[-1.29 -0.76 -1.29 -5.62 -0.55  0.96 -0.27 -0.06  3.03  0.56 -3.44  0.64
  0.10 -0.33 -0.51  1.12  1.72 -1.66  0.28  1.86  1.22 -2.12  0.30  0.83
 -0.80 -1.86 -1.01 -0.65  0.14  3.48 -0.01 -1.04 -0.38  1.39 -2.49  1.39
  0.47  0.81  0.62  0.00  0.79  0.06 -0.17 -0.58  0.29 -0.37  0.48  0.87
  0.25  2.02 -0.93 -0.31 -1.74] | firen & U
[-1.06  0.35  1.02 -1.71 -0.09  0.66 -0.97 -0.50  2.75 -0.42 -1.75  0.01
 -0.08 -0.97  0.50 -0.24 -0.70 -0.47  0.29 -0.32  0.99 -0.63 -0.67 -0.42
 -0.99 -0.84 -0.83 -0.01 -0.43  2.06  0.12 -0.92 -1.00 -1.98 -2.00  2.00
  0.68  0.43 -0.04  0.58 -0.77  0.82 -1.27 -0.44  0.22 -0.16 -1.12 -0.73
  0.92  0.32 -0.24  0.28 -2.21] | kase & D
[-2.39  0.61 -0.82 -7.84 -0.17  1.72 -1.05 -0.68  2.52 -0.25 -2.29 -1.31
 -0.63 -0.92 -0.55 -1.01  0.84  0.67  0.06  3.22  0.44 -0.48  0.08  1.18
 -0.05  1.38 -0.55  0.66 -0.07  1.67 -0.18 -0.57 -0.82  0.09 -1.57  2.98
 -0.35 -0.03  0.56 -0.04 -0.48 -0.26 -0.46 -0.52 -0.19 -1.62 -0.35  0.54
  0.54  1.26 -0.79  1.87 -1.23] | rof & D
[-0.13  0.06  0.27 -3.73 -0.05  0.69 -0.03  0.04  2.33  1.26 -1.20  0.09
  1.81 -0.86  0.65  1.23  1.49  0.58  0.18  0.57  2.09 -0.01  0.86  0.51
 -0.12 -1.13 -1.26  1.01  0.04  1.43 -0.48 -0.53 -0.44  1.45 -2.02  0.87
  0.14 -0.19  1.11 -0.71 -0.40 -0.26 -0.13 -0.09  0.20 -1.69  0.50 -0.10
  0.52  0.11  0.00 -1.13 -1.32] | pegel & U
[-0.88 -0.07 -0.94 -5.95 -0.02  0.16 -0.10  0.37  4.05  2.07 -1.35  0.54
  0.93 -0.71 -0.29  1.22  2.71  1.17  0.49  2.79  0.44 -0.13  0.93  0.61
  1.18 -0.63 -1.54  0.05  0.92  2.15  0.46 -0.71 -0.57  2.12 -3.98  2.61
  0.42  1.44  0.54 -0.31  0.29  1.03 -0.54  0.23 -0.04 -1.80 -0.09 -3.28
 -0.14  1.26 -0.75 -0.84 -0.43] | pegel & U
[-1.61 -0.28 -0.67 -2.40  0.01  0.04  0.42 -1.26  0.85  0.40 -1.88  0.24
  1.10 -0.33  0.48  2.58  1.71  0.26 -0.10  0.75  0.61  0.25 -0.09 -0.60
 -0.56 -1.49 -0.73 -1.31  0.94  3.87 -0.40 -0.24 -0.81  0.77 -1.62  1.41
  0.96  0.06  0.47 -1.16  0.56 -0.57  0.43 -0.61 -1.05 -0.51  0.02 -1.06
  0.43  2.48 -0.94  0.69 -1.29] | firen & Q
[-0.47  0.28 -1.24 -5.14 -1.03  1.68  0.59 -0.32  2.03  1.04 -1.82  0.15
  0.09 -0.72 -0.69  0.61  3.78  0.59  0.45  3.29  0.45  0.07 -0.28  0.43
  0.40 -0.32 -1.08  1.51  0.54  1.96 -0.69 -0.56  0.26  1.80 -2.11  0.10
  1.07  0.78  0.40 -1.06 -0.66 -0.70  0.31 -0.65  0.26 -1.98  0.04 -0.73
 -0.68  1.26 -1.80 -1.11 -0.09] | pegel & Q
[-1.31  0.44 -0.97 -6.16 -0.70  2.31 -0.66 -0.23  3.97  0.27 -2.00  0.48
 -2.21 -0.43 -0.25  0.68  2.09  0.66  0.02  2.97  0.20  0.90  0.61  1.02
  0.32 -1.07 -2.50  0.36  0.65  0.93  0.18 -0.36 -0.01  2.02 -2.38  2.99
  1.43  0.42  0.63  0.03 -0.22 -0.32 -0.50 -0.19 -0.18 -1.18  0.06 -0.18
  0.80  1.27 -1.84 -1.28  0.15] | pegel & D
[ 0.28  0.87 -0.03 -2.30 -0.56  0.80 -1.16 -0.47  2.71 -0.14 -2.10 -0.10
  0.42 -0.85  0.44  1.31  1.35  0.36 -0.07 -0.05  0.24 -0.37  0.50  0.01
  0.93 -1.57 -0.35 -0.40  0.27  3.97  0.61 -0.23 -0.24 -0.10 -1.50  1.41
  0.61  0.39  0.36  2.20 -0.08 -0.85  0.55 -0.91  0.65 -0.53 -3.67 -0.56
 -0.16  2.29 -0.74 -0.47 -0.92] | firen & U
[-1.27  1.02 -0.27 -5.86 -0.40  0.50 -1.34 -0.40  2.37  0.62 -0.33 -0.82
 -0.09 -1.55 -1.05  0.11 -0.32  0.07 -0.24  2.16  0.62 -0.20 -0.07  0.01
  0.15  0.32 -0.04 -0.51  0.22  0.15 -0.04  0.07 -0.45  0.44 -1.80  1.25
 -0.04  0.18 -1.68  1.02 -0.58  0.47 -0.84  0.14 -0.15 -0.29 -0.31  0.08
  0.23 -0.03 -0.39  0.16 -0.61] | rof & U
[ 0.59 -0.21  0.03 -0.70 -0.52 -0.33 -0.30 -0.41  1.53  0.44 -0.18  0.78
  0.18  0.67 -0.32  1.65  0.60 -0.16  0.77 -0.18  0.12  1.53  0.83  0.76
  0.43 -0.12  0.02  1.19 -0.10 -0.15  0.60 -0.24  0.05  0.45 -1.03  0.24
 -1.01 -0.80  0.39  0.12 -1.21  0.02 -0.27  0.24  2.03 -0.62 -0.34 -0.06
 -0.22 -0.61 -0.63  0.80  1.23] | pegel & U
[-0.65  0.09  0.00 -4.14  0.15  0.57  0.40 -0.27  2.56  0.36 -1.91  0.00
  0.28 -0.74 -0.12  3.78  2.59 -0.05 -0.33  1.72  0.49  0.98  0.75  0.00
 -0.06 -2.31 -0.79  0.47  0.36  1.18 -0.35 -1.25  0.23  1.50 -3.10  0.94
  0.38  1.12  0.15 -0.51  2.10 -0.40 -0.03  0.27 -0.72 -0.85 -0.24  0.31
  0.62  0.18 -0.14 -2.12 -0.39] | pegel & U
[-0.63  1.08 -0.64 -6.80  2.85  0.53 -0.08 -0.44  3.26  0.73 -2.82 -0.39
  0.97 -0.72 -0.26  0.88  1.31  0.74  0.21  2.71  1.41  0.18  0.16  0.81
  0.02 -0.68 -1.45  0.29 -0.13  1.26  0.21 -0.24 -0.80  1.02 -1.06  2.43
 -0.08  0.85 -0.16 -0.72  0.15 -0.53  0.10  0.22 -0.07 -1.01 -0.05 -0.19
  0.62  0.86 -0.75 -0.75  0.02] | pegel & U
[-0.72  0.05 -0.95 -2.13  0.07  0.11  0.48  0.04  1.74 -0.18 -0.38  0.21
  0.24 -0.01 -0.45  1.19  1.22 -0.55  1.50  0.39  1.44  0.13  0.39 -0.30
 -0.24 -1.08 -1.26 -0.17  0.54  3.15  0.23 -0.65 -0.33  0.28 -2.36  1.12
 -0.28  1.40  0.96  1.06  0.47  0.52  0.10 -0.61 -0.24 -0.40 -0.14  0.44
  0.73  1.98 -0.95  0.20 -1.48] | firen & U
[-1.03  0.07  0.09 -0.57  0.33 -0.49 -0.20 -0.50  2.03  0.30 -1.00  0.65
  0.83 -0.20  0.29  1.70  1.29 -0.11  0.41  0.34  0.42 -0.66  0.45 -0.91
 -0.74 -0.79 -1.20 -1.11  0.54  3.26 -0.54 -0.37 -1.18  0.11 -2.24  1.78
  0.57  1.82 -0.47 -1.10 -1.45  0.26  0.29 -0.07 -0.28  0.27  0.14 -1.38
  0.54  1.10 -1.44 -1.03 -1.54] | firen & D
[-0.41 -0.49  0.56 -3.83 -0.57  0.43  0.46 -0.19  3.49 -0.18 -1.08  1.10
  0.12 -0.45 -0.32  1.44 -0.43 -0.40  0.50  1.40  1.20  0.89  0.58  0.41
  0.95 -1.27 -1.82  0.18  0.34  1.45  4.32 -1.79 -1.04  1.18 -3.04  1.85
  0.22  1.45  0.24 -0.95 -0.91  0.21 -0.17  0.69  1.00 -1.20  0.37 -0.16
  0.20  0.32 -0.54 -0.06 -0.01] | pegel & D
[-3.09  2.27 -0.37 -8.36 -0.20  1.61 -1.80  0.51  2.85 -0.09 -1.00  0.04
 -1.48  0.18 -0.61 -0.31 -1.50  0.30  0.14  4.14  0.75 -0.84 -0.24  2.09
  0.31  1.61 -0.22  1.19  0.30 -1.32  0.30 -0.69 -0.97 -0.32 -1.57  2.23
 -1.18  2.43  0.58  1.16 -0.87 -0.94 -0.94  0.09  0.18 -0.01  0.22  0.81
  0.51 -0.04  0.47 -0.16 -0.93] | rof & U
[-1.81  1.41 -0.85 -6.35 -1.60  0.37 -1.42 -3.17  1.45  0.64 -2.87 -1.35
 -0.51 -0.52  0.19 -0.07  2.04  0.74  0.25  2.70  0.23  0.45 -0.67  0.73
 -0.65  0.10 -0.68  0.05 -0.06  3.61 -0.73 -1.19 -0.37 -2.97 -3.31  2.07
  0.27  1.33 -0.11 -1.36 -1.30 -1.59 -0.49 -1.19 -0.65 -0.74 -0.11 -1.01
  0.77  1.57 -2.11 -0.11 -1.53] | kase & Q
[-1.42  0.74 -0.81 -3.74  0.50  0.27 -1.36 -1.12  3.53 -0.17 -1.45 -0.11
  0.10 -0.45 -0.02  0.53  0.86 -0.84 -0.11  1.71  0.19  0.24  0.38  0.47
 -0.84 -1.54 -0.66 -0.28 -0.04  2.97  0.99 -0.55 -0.39 -0.33 -1.21  2.11
  0.22  0.86  0.08  0.10 -0.84  0.49 -2.11 -0.54 -0.55 -0.34 -0.86 -0.54
  0.44  3.27 -0.82 -0.12 -0.67] | firen & D
[-1.97  0.01  0.06 -2.60 -0.98  0.69  0.58  0.49  2.76 -0.58 -3.21  1.13
  0.07 -0.41 -0.21  1.16  1.94  0.05  0.97  2.62  0.60 -0.27  0.06 -3.91
  1.61 -0.67  0.01 -0.46  0.27  3.72 -1.24 -0.60 -1.02  0.59 -2.13  2.59
 -0.21  0.14  0.30 -1.37  0.15  0.34 -0.23 -0.46  0.34 -3.19  0.10 -0.65
  0.38  2.25 -2.76  0.25 -1.55] | firen & D
[-1.12  0.71 -0.13 -4.50 -1.21  1.50 -1.42  0.91  2.80 -0.49 -2.01 -0.21
  0.52 -0.69  0.41  0.49  0.64 -0.69 -1.30  1.09  0.97 -0.19  0.22  0.71
 -0.42 -0.96 -0.63  0.03  0.19  2.05 -0.35  0.42 -1.11  0.39 -2.32  4.82
 -0.20  0.88  0.19  0.01 -0.86  0.08 -0.47 -0.01 -0.54 -1.21 -0.90 -0.17
  0.75  0.80 -0.06  0.26 -1.73] | kase & D
[-2.07  1.39 -0.74 -8.36 -0.45  1.70 -1.45  0.13  2.84  0.08  0.56 -0.12
 -0.10 -0.40 -1.53 -1.19 -1.38  0.51  0.21  4.02  0.55 -1.05  0.07  1.29
  0.35  0.43 -0.01  0.61  0.36 -1.02 -0.03 -0.90 -0.70  0.39 -1.71  2.91
 -0.52  2.19  0.22  0.93 -0.32 -0.29 -1.23 -0.59  1.46 -0.49 -0.46  0.49
 -0.23  0.24  0.79  1.07 -0.91] | rof & D
[-1.05  0.71  0.00 -4.66 -0.23  1.24  0.76  0.06  2.51  1.76 -1.87  0.44
 -0.31 -0.42 -0.62  1.01  1.42 -0.45 -0.13  1.26  0.69 -0.02  0.92 -0.07
 -0.02 -0.63 -1.16  0.18  0.18  2.16 -0.57 -1.08 -0.55  1.65 -2.55  1.05
 -0.02  0.94  0.73 -1.36  0.02 -0.24  0.43 -0.01 -0.47 -1.33 -0.85 -0.53
 -0.04  0.99 -0.92  0.31  0.65] | pegel & U
[ 0.26  0.12  0.21  1.67 -0.17 -0.89 -0.74  0.11  1.70  0.14 -1.09 -1.20
  0.40  0.33 -0.14 -0.16  0.63 -0.98  1.26 -1.17  0.83 -0.01  0.70  0.28
  0.30 -0.90 -0.35  0.17 -0.02  3.39  0.10 -0.19 -1.41 -0.93  0.23 -0.09
  1.13 -0.10  0.15 -0.79 -1.28 -0.16 -0.58 -0.37  1.05  0.55  0.10 -1.77
  0.29  0.59 -0.66 -0.56 -1.56] | firen & D
[-1.98  0.68 -0.83 -3.42  0.01  0.78 -1.06 -0.36  2.99 -0.17 -1.98 -0.15
  1.28 -1.22  0.27  0.14  0.32 -0.40  0.16  0.76  1.14 -1.05  1.32 -0.61
 -1.22 -1.38 -0.62 -0.63  0.05  3.89  0.78 -0.34 -0.50 -0.30 -2.64  2.36
  0.15  0.32  0.46  1.54  0.81  0.34  0.05 -0.09  0.59 -0.46 -0.39 -0.26
  0.58  2.47 -0.01  0.20 -1.77] | firen & U
[-0.19 -0.38 -0.77  0.71 -0.36  0.17  0.41 -0.48  1.75  0.59 -0.70  0.35
  0.80  0.20 -0.23  0.91  1.34  0.24  0.10  0.48  0.43 -0.32  0.77 -0.79
 -0.36 -2.08 -1.15 -0.16  0.59  3.79 -0.09 -0.93 -0.01  0.37 -1.89 -0.40
  0.37  0.78 -0.34 -1.76 -0.63 -1.07 -0.06  0.41  1.04 -0.78 -0.82 -0.60
  0.89  2.34 -1.11 -0.36 -0.56] | firen & U
[-0.54  0.55 -0.41 -4.54 -0.23  0.98 -0.04 -0.49  2.15 -1.44 -0.48  0.10
 -0.17 -0.45 -0.47  1.01  0.71 -0.30  1.58  0.55  0.63 -0.05  0.95  1.14
  0.96 -1.32 -0.94 -0.97  0.71  1.45  0.13 -0.64  0.30  1.01 -1.77  1.17
  0.16  0.47  0.32 -0.18 -0.94  0.42  0.06  0.65  0.30 -1.04  0.87 -1.21
  0.44  0.40  0.61 -0.59  0.98] | pegel & U
[-1.48  0.62 -0.14 -3.23  0.69  0.51 -1.04 -0.32  3.40 -0.21 -1.88 -0.03
  0.49 -0.73  0.65  0.82  1.51 -0.03 -0.05  1.25  0.98 -0.38 -0.26 -0.60
 -0.28 -1.29 -1.23 -1.55 -0.02  3.57  0.04 -0.50 -0.92 -0.06 -2.73  1.35
  0.22  1.25  1.18 -0.71 -0.15 -0.26 -0.75 -0.04 -0.35 -0.56 -0.31 -2.20
  0.71  2.44 -1.55 -0.05 -1.64] | firen & U
[-0.34  0.42  0.03 -6.03 -0.02  1.17 -0.97 -1.06  4.59  1.02 -1.44  1.14
  0.22 -0.97  0.10  0.48  3.38  0.41 -0.50  1.60  0.11  0.27  1.11  1.14
  0.91 -1.51 -1.33  1.40  0.70  2.36 -0.41 -0.96 -0.95  0.99 -3.58  1.82
  0.94  0.93 -0.44 -0.71 -0.86 -0.14 -0.25 -0.54  0.37 -1.70 -0.87 -1.92
  0.52  0.80 -1.87 -1.13  1.70] | pegel & D
[-1.96  1.62 -0.84 -8.36  0.51  0.70 -2.14 -0.55  1.78  0.61 -1.56 -0.27
 -0.86 -0.97 -0.32  0.24 -1.15  0.28  0.42  8.36  0.58 -0.08 -0.88  0.56
 -0.42  0.42 -0.50  0.05  0.47  0.58  0.20 -1.15 -0.83 -0.56 -1.37  4.08
 -0.44  1.18  0.46 -0.43 -1.42  0.67 -0.85 -1.51  0.77 -0.70 -0.10 -0.35
  0.59 -0.78  0.47  0.17 -2.50] | rof & U
[-1.24  0.30 -0.89 -3.22 -0.80  0.05  0.57 -0.34  1.67  0.01 -1.06  0.24
  0.10 -0.60 -0.56  1.64  1.00 -0.49  0.84  2.50  0.62 -1.20 -0.08  0.24
  0.78 -0.18 -0.79 -0.26  0.34  3.02  0.19 -0.28 -0.32  0.25 -1.55  1.58
  0.21  0.50  0.07 -0.24 -0.25 -1.16  0.42 -0.44 -0.42 -0.10  0.36 -0.49
  0.68  2.12 -1.08  0.91 -1.41] | firen & U
[-0.82  2.07 -0.59 -4.18 -0.27  0.01  0.06 -0.30  1.74  1.24 -2.47 -0.59
  0.14 -0.48 -0.27  0.44  2.80  0.00 -0.30  2.30  0.74  0.38  0.30 -0.33
 -0.72 -1.12 -0.44 -1.66 -0.33  4.74 -0.50 -1.01  0.13 -0.16 -2.99  0.56
  0.11 -0.40  0.19 -0.78 -0.08 -0.89 -1.11 -0.89 -0.71 -0.59  0.59 -1.27
  0.58  2.89 -2.18 -0.67 -2.10] | firen & Q
[-1.25  0.83 -0.51 -5.23 -1.19  0.83 -0.20 -0.42  3.28 -0.38 -1.70  0.26
  0.05 -0.97  1.43  1.60  2.69 -0.03  0.19  1.37  0.55  0.08  0.39 -1.04
  0.76 -1.98 -1.16 -0.12  0.53  2.82  0.46 -1.83 -2.09  0.61 -3.24  1.43
  0.84  0.88  0.53 -0.02 -1.04 -0.11  0.00  0.19 -0.02 -0.70 -0.13  0.01
  0.57  1.34 -0.31 -1.81 -1.13] | firen & D
[ 0.09  0.81 -0.75 -5.06 -0.59  1.17  0.23 -0.44  2.60  1.02 -1.15 -0.27
 -0.70 -0.86 -0.31  0.84  3.22  0.19  0.56  2.20  0.66  0.35  0.26  1.35
  0.04 -1.58 -1.84  0.63  0.31  3.14  0.07 -0.06  0.58  2.19 -3.57  0.78
  1.06 -0.73  0.23 -0.71  0.27 -0.07 -0.79 -0.43 -1.21 -1.40  0.02 -0.21
  0.87  2.10 -1.81 -1.03  0.15] | pegel & Q
[-1.19  1.42 -0.61 -1.91  0.21  0.43 -0.43  0.09  2.10  0.10 -2.30 -0.11
  0.37 -0.07  0.29  0.71  1.09 -0.27 -0.30  0.69  1.24 -0.75  0.01 -0.17
 -0.21 -1.89 -0.64 -1.19  0.10  1.74  0.16 -0.64 -0.62  0.90 -1.82  2.46
 -0.10  0.69 -0.31 -0.64 -0.35 -0.59 -0.61 -0.39  1.04  0.37 -0.69  0.18
  0.51  1.45 -1.29  0.01 -0.48] | firen & U
[ 0.00  0.19 -0.10  0.55  0.73  0.58  0.83 -0.17  1.99 -0.73 -1.15 -0.26
  1.34  0.14 -0.19  0.54  1.26 -0.16 -0.64  0.39  0.38  0.29  0.05 -0.74
 -0.75 -2.20 -0.68 -1.21  0.95  1.84  0.04 -0.20  0.05  1.29 -0.48  0.31
  0.41 -0.66  0.51  0.72 -0.53  0.31 -0.28 -0.06 -0.31 -0.28 -0.45  0.32
 -0.21  0.62  0.50 -0.89 -0.55] | firen & U
[-1.54  1.25 -0.95 -7.14  0.13  3.24 -1.30 -0.28  3.87 -0.09 -2.62  0.00
  1.09 -1.32 -0.78  0.37  0.50  0.01  0.69  1.66  1.44 -0.34  0.30 -0.88
 -0.29 -2.01 -0.15  0.26  0.27  4.34  0.34 -0.86 -0.96  0.76 -3.29  3.15
  0.20  1.34  0.54  1.18  0.59 -0.16 -1.21  0.71 -0.68 -0.36 -0.39  0.18
  2.22  1.96 -0.86 -1.37 -0.73] | firen & U

[-0.37 -0.57 -0.30 -2.22  0.72 -0.50  0.15  0.10  0.50  0.12  0.04 -2.57
  0.09  0.22  0.90  0.63  0.59 -1.73 -0.22 -1.92  1.26 -1.32 -0.42  0.31
 -0.33 -0.08  0.90 -1.58  0.00  0.01 -0.79 -0.06 -0.64 -0.91  0.15  0.15
  0.80  0.64  0.37  0.83  0.34 -0.15  0.90 -0.09  2.09  0.07 -1.09 -0.02
 -1.25  0.30 -0.65 -0.65  0.47] | dafus & Y
[ 0.26  0.80  0.07 -0.48  0.63 -0.91  1.47 -0.13  0.18 -0.15 -0.30  0.12
  0.16  0.74  0.35  0.06  0.22 -1.91 -0.12 -0.26  0.96 -0.50 -0.27  0.79
 -0.06  0.27 -0.81 -1.15 -0.30  0.24 -1.25 -0.10 -0.98 -0.40  0.17  0.07
  0.42 -0.10  0.07  0.37  0.03  0.94  0.22 -0.10  0.34 -0.09  0.18 -0.38
  1.26 -0.34  0.96 -0.42  0.05] | dafus & Y
[-0.31 -1.00  0.57 -0.80  0.50  0.42 -0.14 -0.37  0.02 -0.10  0.21  0.42
 -0.18  1.05  0.66  1.31  0.59  0.35 -0.12 -2.50  0.55 -1.62  0.18 -0.28
  0.58 -0.13  0.31 -0.15 -0.13  0.78 -1.65  0.33  0.27 -0.41 -0.21 -0.98
  0.53  0.52  0.99 -0.09 -0.09  0.00  1.15  0.36  1.94  0.30 -1.54 -0.17
  0.22 -0.29 -1.57 -0.30  0.80] | dafus & K
[-0.39 -0.04 -0.25 -1.66  0.88 -0.04 -0.38  0.39  0.49  0.24  1.22 -1.78
 -0.13  0.09 -0.09 -0.79  0.13 -1.45 -0.10 -1.15  0.21 -0.18 -0.32  0.11
 -0.13 -0.41  0.96  0.53  0.28 -0.67 -0.01 -0.36 -1.17 -0.31 -0.15 -0.39
 -0.56  0.08  0.09 -0.15  1.21 -1.83  0.48  0.12  3.22  0.07 -0.74 -0.71
 -3.55  0.44 -0.01 -0.57  0.51] | dafus & B
[ 0.41 -0.89 -1.11  0.35  0.27 -0.24 -0.50  0.40  0.27 -0.24  0.15 -0.74
  0.24 -1.18 -1.78 -1.42  0.40 -1.80 -0.14  0.03 -0.30  0.37  0.16 -0.02
 -1.31 -0.05  1.19 -0.44  0.65 -0.82  1.56 -0.69 -2.58 -0.01 -0.03 -0.10
 -0.44 -0.11 -0.21  1.07  0.17 -1.00 -0.04  0.15  1.64  0.05  0.44 -0.56
 -4.78  0.63  0.26 -0.75  0.62] | dafus & B
[-0.79 -1.29  0.02 -1.33 -0.02 -2.26 -0.05  0.09  0.40 -0.38 -0.84 -1.25
  0.42  0.24 -2.12  1.25  0.49 -2.33 -0.03 -1.67  1.09 -0.81  0.02  0.34
 -0.16  0.16  1.01 -2.55  0.33  0.66 -0.66  0.26 -2.36 -0.54  0.29  0.38
  1.60  0.03  0.59  0.89 -1.01  0.90  0.87 -0.12  1.49  0.19 -0.04 -0.11
  1.26  0.82  0.19 -0.25  0.18] | dafus & Y
[-1.33 -1.43 -0.55 -0.77  0.11 -1.63 -0.25  0.18 -0.04 -0.55 -0.11 -0.80
  0.24 -0.58  1.08  0.77  0.52 -2.64 -0.26 -1.92  0.64 -0.15  0.10 -0.43
 -0.78  0.22  0.45 -2.90  0.83  0.59 -0.47 -0.47 -3.53 -0.57  0.57  0.04
  0.95  0.35  0.29  1.27 -0.29  0.27  0.43 -0.02  1.80  0.06 -0.76 -0.56
 -0.97  0.41  0.49 -0.40  0.25] | zaf & Y
[ 0.43 -2.13  0.70 -3.93 -0.45 -0.90 -3.22 -0.03  0.88  0.06 -0.10 -6.83
  0.62 -0.74 -5.08  1.46  0.18  0.37  0.10 -2.81  1.51 -1.07 -0.04  0.20
  1.18 -0.76  3.94  0.38  0.22 -0.20  1.66  1.44  1.01 -0.64 -0.76  0.61
  1.27  0.48  1.22 -0.16 -0.39 -1.74  1.53  0.00  3.56  0.25  0.12  0.40
 -0.70  2.56 -1.87 -0.35  0.42] | dafus & B
